Moves between units:
Z111: w>Z152, d>Z239, o>Z464, f>Z361, j>Z377
Z196: w>Z772, d>Z75, o>Z188, f>Z681, j>Z789
Z908: w>Z815, d>Z283, o>Z736, f>Z188, j>Z48
Z879: w>Z42, d>Z909, o>Z394, f>Z454, j>Z270
Z54: w>Z681, d>Z669, o>Z101, f>Z946, j>Z731
Z815: w>Z480, d>Z44, o>Z178, f>Z538, j>Z908
Z454: w>Z736, d>Z249, o>Z270, f>Z799, j>Z276
Z44: w>Z799, d>Z392, o>Z760, f>Z979, j>Z283
Z538: w>Z392, d>Z979, o>Z908, f>Z196, j>Z188
Z849: w>Z911, d>Z890, o>Z370, f>Z111, j>Z464
Z935: w>Z731, d>Z218, o>Z75, f>Z987, j>Z175
Z984: w>Z75, d>Z681, o>Z958, f>Z669, j>Z857
Z955: w>Z757, d>Z277, o>Z218, f>Z146, j>Z911
Z75: w>Z819, d>Z735, o>Z659, f>Z175, j>Z984
Z911: w>Z955, d>Z269, o>Z812, f>Z152, j>Z849
Z178: w>Z391, d>Z760, o>Z42, f>Z908, j>Z736
Z772: w>Z336, d>Z819, o>Z538, f>Z735, j>Z196
Z812: w>Z218, d>Z987, o>Z681, f>Z849, j>Z370
Z358: w>Z987, d>Z849, o>Z669, f>Z496, j>Z757
Z276: w>Z454, d>Z480, o>Z273, f>Z44, j>Z760
Z909: w>Z366, d>Z736, o>Z913, f>Z249, j>Z459
Z146: w>Z162, d>Z219, o>Z911, f>Z913, j>Z152
Z277: w>Z464, d>Z162, o>Z316, f>Z219, j>Z269
Z559: w>Z669, d>Z946, o>Z992, f>Z955, j>Z218
Z979: w>Z750, d>Z772, o>Z283, f>Z75, j>Z659
Z175: w>Z935, d>Z812, o>Z984, f>Z358, j>Z669
Z731: w>Z54, d>Z559, o>Z819, f>Z316, j>Z935
Z913: w>Z24, d>Z879, o>Z152, f>Z459, j>Z699
Z946: w>Z370, d>Z757, o>Z731, f>Z277, j>Z316
Z699: w>Z913, d>Z270, o>Z111, f>Z391, j>Z361
Z857: w>Z984, d>Z54, o>Z336, f>Z559, j>Z992
Z290: w>Z493, d>Z329, o>Z480, f>Z336, j>Z392
Z273: w>Z270, d>Z391, o>Z896, f>Z760, j>Z366
Z336: w>Z958, d>Z101, o>Z392, f>Z992, j>Z772
Z316: w>Z946, d>Z955, o>Z935, f>Z269, j>Z987
Z42: w>Z361, d>Z366, o>Z219, f>Z736, j>Z879
Z391: w>Z459, d>Z276, o>Z361, f>Z815, j>Z178
Z370: w>Z812, d>Z358, o>Z54, f>Z464, j>Z946
Z958: w>Z659, d>Z789, o>Z290, f>Z857, j>Z336
Z760: w>Z276, d>Z815, o>Z366, f>Z283, j>Z704
Z735: w>Z992, d>Z935, o>Z196, f>Z812, j>Z681
Z681: w>Z735, d>Z175, o>Z789, f>Z370, j>Z54
Z239: w>Z394, d>Z699, o>Z496, f>Z273, j>Z896
Z48: w>Z908, d>Z493, o>Z454, f>Z329, j>Z799
Z890: w>Z269, d>Z152, o>Z358, f>Z239, j>Z496
Z704: w>Z760, d>Z908, o>Z909, f>Z493, j>Z249
Z669: w>Z175, d>Z370, o>Z857, f>Z757, j>Z559
Z992: w>Z857, d>Z731, o>Z772, f>Z218, j>Z735
Z361: w>Z699, d>Z273, o>Z377, f>Z178, j>Z42
Z464: w>Z849, d>Z496, o>Z946, f>Z377, j>Z277
Z101: w>Z789, d>Z857, o>Z750, f>Z731, j>Z819
Z366: w>Z273, d>Z178, o>Z24, f>Z704, j>Z909
Z496: w>Z890, d>Z111, o>Z757, f>Z896, j>Z162
Z789: w>Z196, d>Z984, o>Z329, f>Z54, j>Z101
Z188: w>Z538, d>Z659, o>Z48, f>Z789, j>Z329
Z757: w>Z358, d>Z464, o>Z559, f>Z162, j>Z955
Z269: w>Z277, d>Z146, o>Z987, f>Z394, j>Z890
Z377: w>Z111, d>Z896, o>Z277, f>Z42, j>Z219
Z283: w>Z44, d>Z538, o>Z704, f>Z659, j>Z493
Z24: w>Z896, d>Z42, o>Z146, f>Z909, j>Z913
Z219: w>Z377, d>Z24, o>Z269, f>Z879, j>Z394
Z493: w>Z283, d>Z188, o>Z249, f>Z958, j>Z290
Z394: w>Z219, d>Z913, o>Z890, f>Z270, j>Z239
Z987: w>Z316, d>Z911, o>Z175, f>Z890, j>Z358
Z152: w>Z146, d>Z394, o>Z849, f>Z699, j>Z111
Z736: w>Z178, d>Z704, o>Z879, f>Z48, j>Z454
Z270: w>Z879, d>Z459, o>Z239, f>Z276, j>Z273
Z750: w>Z329, d>Z336, o>Z44, f>Z819, j>Z979
Z459: w>Z909, d>Z454, o>Z699, f>Z480, j>Z391
Z659: w>Z979, d>Z196, o>Z493, f>Z984, j>Z958
Z480: w>Z249, d>Z799, o>Z391, f>Z392, j>Z815
Z819: w>Z101, d>Z992, o>Z979, f>Z935, j>Z75
Z392: w>Z290, d>Z750, o>Z815, f>Z772, j>Z538
Z249: w>Z704, d>Z48, o>Z459, f>Z290, j>Z480
Z162: w>Z496, d>Z377, o>Z955, f>Z24, j>Z146
Z218: w>Z559, d>Z316, o>Z735, f>Z911, j>Z812
Z896: w>Z239, d>Z361, o>Z162, f>Z366, j>Z24
Z799: w>Z48, d>Z290, o>Z276, f>Z750, j>Z44
Z329: w>Z188, d>Z958, o>Z799, f>Z101, j>Z750

The rows follow the links: the fewer symbols apart two units are, the more alike their rows tend to be.

Each row is also shifted at random along 4 hidden directions that mean nothing.

Each row, then its unit:
[-814,193,90,51,-374,174,42,-188,178,-518,-35,-16,625,208,204,-390,-330,103,-54,-202,-142,-196,-19,167,-23,177,-699,-334,207,-341,-334,-261,581,-370,-409]: Z316
[-594,-14,28,-350,84,-169,-222,346,225,281,-159,167,-674,199,-258,148,222,88,6,321,9,229,215,-307,71,-293,531,33,-82,240,75,-13,-317,167,-67]: Z480
[-335,-104,-349,573,-120,-13,117,-455,-167,-222,-72,-28,514,134,403,-175,-304,-136,295,-76,-13,-50,-135,211,59,424,-490,-115,109,-343,-74,-72,59,-237,-278]: Z946
[-24,162,239,-107,-26,511,308,83,-93,50,-107,384,-110,-268,284,174,27,-494,473,-66,-572,243,-308,-319,-60,334,-366,-30,-315,66,105,136,557,-7,38]: Z75
[57,-89,-4,-235,206,-220,-172,292,61,312,38,-35,-541,21,-304,171,252,202,-132,199,200,113,170,-141,-39,-312,609,143,-14,249,149,17,-442,224,215]: Z760
[21,-172,-183,52,352,-25,47,150,-202,580,-143,311,-765,-158,46,481,296,-385,481,287,-178,441,-112,-376,71,84,513,260,-352,329,382,279,-422,333,209]: Z493
[-42,87,14,35,-19,314,171,143,7,21,-182,246,-220,96,341,-58,-47,-163,639,94,-399,369,-143,-417,-204,361,-189,-234,-107,-113,175,-193,249,-190,-99]: Z101
[-2267,89,-374,342,-166,-22,107,-137,-14,-462,177,-458,543,325,291,-638,-332,680,18,-249,296,-180,72,185,-436,222,-458,-479,528,-630,-136,-649,95,-566,-28]: Z955
[478,-189,-446,737,-117,-97,67,-530,-182,-148,-209,75,434,255,495,-101,-317,-298,512,69,-80,104,-135,148,201,508,-428,-96,13,-339,-9,-63,-98,-213,-454]: Z218
[668,14,195,-435,-64,-180,-314,390,355,124,-224,185,-532,349,-306,38,155,167,-39,342,-43,203,326,-318,83,-322,504,-71,-39,197,-27,-121,-199,100,-251]: Z815
[55,-86,-189,164,-139,-417,-281,-236,112,-277,78,-370,442,300,-197,-264,-161,396,-539,-56,486,-359,263,444,157,-246,25,-31,340,-178,-249,-131,-301,-115,-223]: Z219
[503,-285,-485,722,-42,-354,-75,-732,-201,-102,-87,-41,604,101,208,88,-264,-338,-35,-4,187,-216,-97,541,512,203,-296,243,-5,-138,-150,308,-312,61,-433]: Z464
[-653,121,78,-280,-112,147,-75,259,270,140,-426,551,-556,288,125,103,45,-268,555,347,-519,468,12,-543,103,125,14,-168,-247,120,24,-59,190,-31,-444]: Z979
[125,167,289,-489,8,176,-44,536,234,125,-111,168,-605,118,-107,-26,186,161,213,180,-232,304,117,-524,-266,-103,295,-186,-71,129,141,-228,100,-23,84]: Z290
[-629,31,129,-482,-38,-228,-350,301,366,144,-154,146,-521,255,-408,103,184,171,-273,291,51,70,273,-149,193,-441,468,39,-31,282,-109,4,-218,168,-196]: Z276
[809,-8,282,-343,15,-202,-192,62,118,14,181,-168,68,-155,-518,136,149,102,-758,-91,282,-340,176,315,238,-528,297,287,13,295,-183,279,-110,273,139]: Z879
[287,277,480,-547,-173,421,59,383,270,-8,-236,478,-343,-4,40,89,61,-281,327,130,-623,290,-66,-491,-23,65,-156,-175,-256,167,-15,-26,625,-27,-209]: Z958
[-242,-196,-550,601,36,-72,37,-242,-110,211,-462,390,-287,407,549,74,-154,-413,1010,422,-312,538,-134,-349,134,558,-50,-129,-180,-183,225,-92,-325,-123,-493]: Z819
[-26,68,-28,191,-50,355,288,-42,-128,-77,-59,142,95,-74,429,-77,-109,-223,532,-58,-345,202,-238,-228,-213,464,-394,-182,-74,-195,135,-126,357,-208,-3]: Z735
[81,-58,-128,156,-168,-309,-188,-237,99,-382,128,-417,579,276,-128,-352,-227,433,-511,-139,433,-402,229,461,67,-176,-142,-102,378,-260,-301,-214,-118,-179,-195]: Z152
[-317,45,-106,334,46,376,393,-143,-301,-123,101,-27,310,-253,437,-96,-136,-155,381,-257,-184,43,-319,-29,-283,469,-501,-119,-9,-276,129,-59,343,-212,227]: Z175
[725,25,80,203,-86,24,128,-260,-126,-361,310,-424,758,-195,-2,-246,-180,202,-426,-393,290,-451,-37,463,-116,5,-373,-9,244,-243,-164,-40,228,-165,178]: Z277
[678,-63,-187,533,68,249,361,-321,-395,-53,81,-45,407,-254,458,-2,-151,-310,413,-216,-127,11,-339,72,-146,505,-409,-4,-60,-257,175,68,153,-147,166]: Z669
[43,-76,44,-211,195,-245,-120,195,-15,174,230,-296,-236,-101,-397,41,224,383,-478,-25,433,-153,199,89,-97,-408,534,158,128,158,64,31,-389,198,404]: Z909
[588,-30,45,138,-323,-203,-217,-480,155,-338,-75,23,710,107,-129,-41,-248,-212,-477,-91,62,-380,60,556,551,-127,-428,133,20,-24,-458,254,181,28,-586]: Z890
[387,-110,-71,-130,268,-156,-56,329,-47,376,2,-7,-665,30,-129,148,260,141,161,234,106,275,119,-323,-164,-135,627,63,-46,176,279,-47,-483,161,305]: Z908
[738,-150,96,-172,177,-283,-182,-27,-47,261,118,-44,-160,-220,-434,326,219,-68,-543,20,277,-204,110,232,289,-423,460,419,-84,389,-11,397,-374,422,214]: Z366
[-165,-105,-318,526,19,176,231,-403,-274,86,-198,306,143,-93,509,191,-152,-595,623,35,-348,203,-345,-13,175,530,-429,73,-244,-91,103,211,116,-29,-211]: Z731
[417,-76,-78,261,-122,-205,-83,-379,-40,-281,147,-289,648,2,-66,-144,-211,69,-448,-217,300,-406,24,529,178,-70,-255,91,188,-154,-244,72,-13,-52,-127]: Z496
[30,-136,-347,612,25,134,240,-435,-303,56,-182,215,227,-91,514,136,-183,-548,623,14,-277,180,-327,7,142,547,-416,49,-182,-160,125,167,47,-45,-187]: Z935
[-808,-130,-198,49,22,-416,-259,-153,61,-20,96,-229,105,116,-303,-21,26,265,-536,21,441,-262,198,363,201,-326,213,161,180,47,-175,72,-397,103,-44]: Z913

In each set, the symbols that take the first to the second take the third to the fourth, perhaps in another order. Give the fourth.
Answers are names.
[-1021,226,80,-4,-198,408,218,71,50,-222,-116,185,122,75,377,-213,-174,-49,451,-97,-402,176,-172,-245,-229,383,-546,-343,-15,-257,-25,-288,574,-322,-161]
to [408,135,45,173,-170,312,231,31,6,-288,-34,-46,277,156,415,-360,-225,121,444,-133,-222,113,-78,-194,-367,417,-461,-400,146,-408,42,-392,405,-415,-95]
as [803,-296,-299,163,446,-330,-58,94,-265,554,59,-88,-617,-116,-144,345,315,7,102,241,325,202,60,-114,-25,-111,790,301,-100,240,404,187,-845,330,464]
to Z249

[134,20,-303,423,-260,9,25,-134,109,-348,-260,16,289,572,508,-473,-374,168,630,129,-161,216,41,-162,-176,466,-405,-520,239,-547,-42,-543,97,-521,-536]
to [-510,-30,-351,536,-66,38,212,-295,-204,-312,138,-347,537,115,404,-394,-304,247,213,-219,182,-99,-101,204,-286,386,-444,-269,305,-519,8,-356,49,-407,27]
as [-131,-47,-228,290,230,266,317,73,-299,268,-72,160,-340,-139,452,92,46,-227,780,71,-274,422,-263,-417,-311,469,-10,-83,-154,-96,408,-73,-29,-79,276]
to Z54

[-175,-137,-308,606,199,86,351,-429,-534,-54,396,-412,589,-442,248,-32,-114,-16,-80,-410,287,-302,-311,445,-189,282,-307,162,111,-245,137,134,-63,-54,553]
to [-315,9,-166,379,-152,172,147,-349,-84,-192,-150,144,395,47,394,-66,-257,-315,367,-75,-255,44,-201,82,99,405,-571,-121,-50,-233,-82,-2,302,-207,-334]
as [-1902,-38,-250,59,-44,-337,-233,-195,84,-99,89,-214,190,141,-224,-95,-62,304,-509,-28,386,-298,152,378,174,-292,55,64,228,-31,-230,-15,-279,22,-113]
to Z269

[13,-38,-30,-167,-230,-518,-483,18,416,-251,-51,-245,139,551,-385,-302,-109,549,-583,152,437,-249,489,265,194,-485,241,-128,358,-76,-337,-241,-359,-94,-460]
to [535,33,261,-357,252,-54,6,342,-92,94,482,-497,-114,-359,-472,-27,267,547,-669,-258,489,-295,152,136,-360,-476,495,151,199,157,108,-24,-190,156,786]
as [148,-164,-94,-17,17,-450,-311,-165,84,70,14,-92,17,102,-368,143,69,71,-538,112,351,-226,219,348,391,-402,332,274,26,193,-156,244,-446,270,-135]
to Z909

[714,93,40,254,-161,237,223,-176,-93,-347,73,-135,566,-26,331,-291,-253,14,197,-246,-106,-105,-123,97,-218,352,-565,-249,136,-362,-60,-194,408,-329,-52]
to [650,42,153,-37,-286,-230,-204,-184,220,-475,138,-340,675,206,-234,-346,-211,387,-669,-186,345,-458,236,472,118,-290,-212,-88,325,-159,-382,-142,113,-160,-269]
as [-289,107,209,-277,-68,-135,-108,117,134,-288,341,-492,353,-18,-390,-311,-4,619,-790,-294,470,-474,232,353,-173,-427,65,-50,363,-78,-225,-193,43,-71,247]
to Z704

[593,-83,-76,534,287,372,563,-474,-715,123,364,-102,524,-876,345,323,-3,-619,89,-488,-77,-204,-586,360,-54,418,-472,403,-234,5,225,550,258,206,678]
to [702,132,240,73,-185,384,239,-269,-111,-246,20,162,538,-316,228,34,-167,-489,53,-268,-354,-160,-303,171,138,276,-681,43,-174,-32,-121,251,653,-39,-107]
as [220,-161,-130,-42,405,-162,12,314,-194,446,169,-198,-626,-151,-178,155,321,260,63,110,303,169,79,-231,-313,-163,728,144,1,157,409,-29,-605,195,629]
to Z276

[-667,8,-149,373,-96,214,206,-424,-182,-149,-25,128,460,-178,329,50,-209,-405,186,-166,-219,-82,-301,211,164,363,-608,35,-93,-134,-85,175,338,-58,-162]
to [-404,-148,-292,315,-147,-449,-265,-420,68,-195,-37,-168,453,286,-115,-100,-204,119,-406,23,376,-302,177,499,381,-140,-58,81,193,-114,-288,45,-316,-21,-407]
as [-168,156,262,-216,-387,-83,-228,-211,312,-497,28,-94,663,116,-250,-222,-214,113,-704,-192,92,-482,140,467,307,-276,-443,-36,177,-60,-516,26,439,-93,-436]
to Z366

[-165,295,360,-159,-66,668,451,175,-126,-236,212,-36,260,-400,286,-171,-59,-42,222,-397,-364,-12,-324,-186,-483,315,-578,-234,-16,-196,77,-147,801,-263,383]
to [-808,9,-207,425,-22,189,298,-318,-271,-213,156,-181,507,-189,329,-161,-204,-24,107,-311,18,-143,-254,229,-162,334,-512,-75,112,-305,0,-54,252,-193,137]
as [-273,102,236,-504,-40,-19,-221,383,338,220,-270,407,-683,182,-245,189,218,-116,93,342,-287,291,146,-393,191,-254,344,8,-231,335,2,36,1,175,-253]
to Z979

[-813,17,-233,152,-68,150,81,75,61,24,-319,287,-285,361,438,-130,-107,-83,785,242,-351,441,-66,-449,-163,411,-144,-341,-47,-222,139,-343,57,-277,-310]
to [-322,52,-33,205,163,482,450,-72,-381,149,68,203,-29,-462,421,207,33,-482,560,-175,-400,222,-450,-214,-177,499,-355,58,-273,-8,280,192,349,-1,339]
as [448,-210,-301,641,42,-48,149,-711,-378,12,16,95,557,-314,262,279,-179,-660,49,-144,-33,-196,-339,485,433,308,-439,378,-190,-9,-65,531,-20,167,-135]
to Z277

[-785,-65,-389,524,-222,-57,0,-467,-14,-289,-211,45,507,355,395,-231,-364,-121,302,36,-62,-16,-64,195,173,383,-536,-199,115,-367,-184,-163,69,-290,-564]
to [-221,-22,-267,472,-190,-5,62,-401,-65,-326,-39,-118,571,201,359,-283,-327,12,194,-114,31,-93,-68,230,-3,322,-517,-201,177,-398,-120,-179,111,-309,-315]
as [345,-2,136,-343,-9,-87,-230,267,252,287,-341,446,-657,211,-176,272,175,-236,202,406,-282,355,136,-392,277,-160,385,78,-254,346,35,137,-144,213,-313]
to Z283

[-91,301,341,-424,-379,340,-24,404,440,-295,-314,310,-172,449,194,-361,-167,138,454,150,-512,313,108,-518,-236,184,-325,-560,41,-185,-134,-521,609,-402,-494]
to [495,67,2,216,-358,103,-3,-338,114,-309,-315,304,454,259,343,-106,-327,-399,321,46,-383,42,-109,63,324,347,-620,-162,-82,-189,-240,13,438,-208,-710]
as [-624,-192,-326,319,166,-345,-76,-304,-212,18,245,-383,295,-108,-162,-9,-10,197,-454,-136,521,-311,43,470,95,-178,138,209,182,-37,-36,119,-454,92,228]
to Z459

[222,10,27,218,-117,74,126,-397,-153,-247,177,-136,682,-263,65,-23,-164,-178,-323,-330,64,-381,-167,473,181,75,-499,138,20,-88,-202,243,305,-12,-1]
to [685,-55,-171,452,-184,-59,46,-423,-79,-342,-1,-159,684,141,263,-227,-319,-35,28,-162,83,-213,-46,345,78,252,-484,-99,168,-329,-173,-73,98,-238,-313]
as [-264,-24,70,-358,25,-295,-302,284,236,84,13,-114,-344,237,-398,-31,166,374,-364,164,269,-21,327,-63,12,-440,516,9,111,163,-62,-102,-352,100,3]
to Z366

[-245,19,103,-410,51,-184,-244,429,268,166,-61,-14,-544,244,-327,-10,195,364,-146,245,124,123,285,-260,-60,-350,567,-67,62,168,47,-180,-308,59,21]
to [-426,-142,-174,18,278,24,43,80,-142,580,-248,486,-774,-144,95,547,276,-565,562,362,-330,474,-173,-416,194,136,401,273,-441,372,328,357,-317,361,69]
as [-269,41,11,-14,83,321,192,117,-86,260,-206,430,-428,-132,275,257,90,-467,632,159,-495,419,-234,-440,-13,323,-65,-13,-344,124,214,103,207,71,-18]
to Z54

[428,159,238,-232,-216,293,41,112,211,-15,-375,544,-202,142,207,94,-59,-435,505,212,-623,333,-105,-392,138,237,-274,-149,-275,73,-43,26,483,-56,-454]
to [669,58,65,-151,-70,49,-72,387,232,22,-275,186,-474,434,143,-179,11,141,552,318,-247,433,168,-570,-232,136,205,-368,19,-120,141,-421,-38,-228,-252]
as [-405,92,381,-582,-97,-135,-270,104,284,-1,37,67,-40,-139,-601,217,158,-17,-808,-34,95,-307,178,245,382,-618,188,287,-91,427,-336,340,113,349,-78]
to Z896

[-186,-84,-430,536,-60,47,127,-142,-89,-100,-213,48,44,404,584,-287,-250,22,828,143,-173,340,-83,-238,-228,555,-262,-391,111,-456,170,-429,-95,-401,-276]
to [535,113,52,32,-123,261,135,188,89,-120,-170,153,-87,245,363,-222,-129,36,610,90,-334,319,-35,-404,-294,362,-210,-392,22,-253,124,-376,270,-354,-160]
as [827,205,479,-341,211,678,470,416,-258,235,209,160,-324,-689,118,243,272,-304,322,-247,-437,207,-375,-445,-444,186,-55,77,-319,201,370,162,564,115,734]
to Z329

[-35,203,190,21,85,609,528,159,-289,-128,274,-137,170,-446,376,-161,-26,14,356,-388,-258,63,-339,-227,-614,412,-433,-232,9,-248,241,-188,592,-251,588]
to [911,13,14,308,-186,178,122,-363,-67,-196,-180,232,443,-22,348,16,-237,-483,316,-85,-352,14,-230,108,230,379,-608,-28,-143,-122,-107,141,375,-89,-384]
as [-127,159,368,-328,-214,8,-95,-49,164,-365,264,-270,553,-154,-374,-166,-66,254,-857,-342,238,-534,125,471,89,-400,-245,59,181,53,-385,69,367,13,29]
to Z24

[1276,54,26,152,-259,147,27,14,149,-230,-298,167,123,400,387,-283,-252,-60,604,146,-350,269,0,-303,-93,368,-330,-384,39,-309,-11,-347,254,-355,-472]
to [573,-145,-243,56,51,-227,-200,160,147,301,-386,339,-653,469,119,104,68,-113,611,528,-178,519,144,-470,115,114,439,-110,-130,44,195,-137,-479,8,-367]
as [-379,106,-35,-18,-94,208,74,218,133,-16,-261,272,-338,323,331,-145,-61,-20,689,225,-379,430,-11,-512,-226,318,-95,-350,-40,-191,117,-356,174,-264,-263]
to Z48

[-82,145,191,-37,-350,3,-70,-215,171,-518,113,-193,754,89,-81,-334,-270,190,-501,-288,111,-422,75,426,83,-103,-537,-139,251,-219,-408,-95,429,-214,-291]
to [74,298,407,-235,-288,536,232,38,105,-341,-65,222,343,-124,232,-125,-180,-242,185,-216,-518,8,-199,-114,-78,240,-702,-217,-84,-107,-171,-52,877,-227,-199]
as [597,203,653,-796,-15,58,-145,430,235,-4,253,-114,-130,-299,-649,96,268,235,-831,-157,132,-325,189,77,-23,-648,313,181,1,398,-184,158,264,266,346]
to Z152

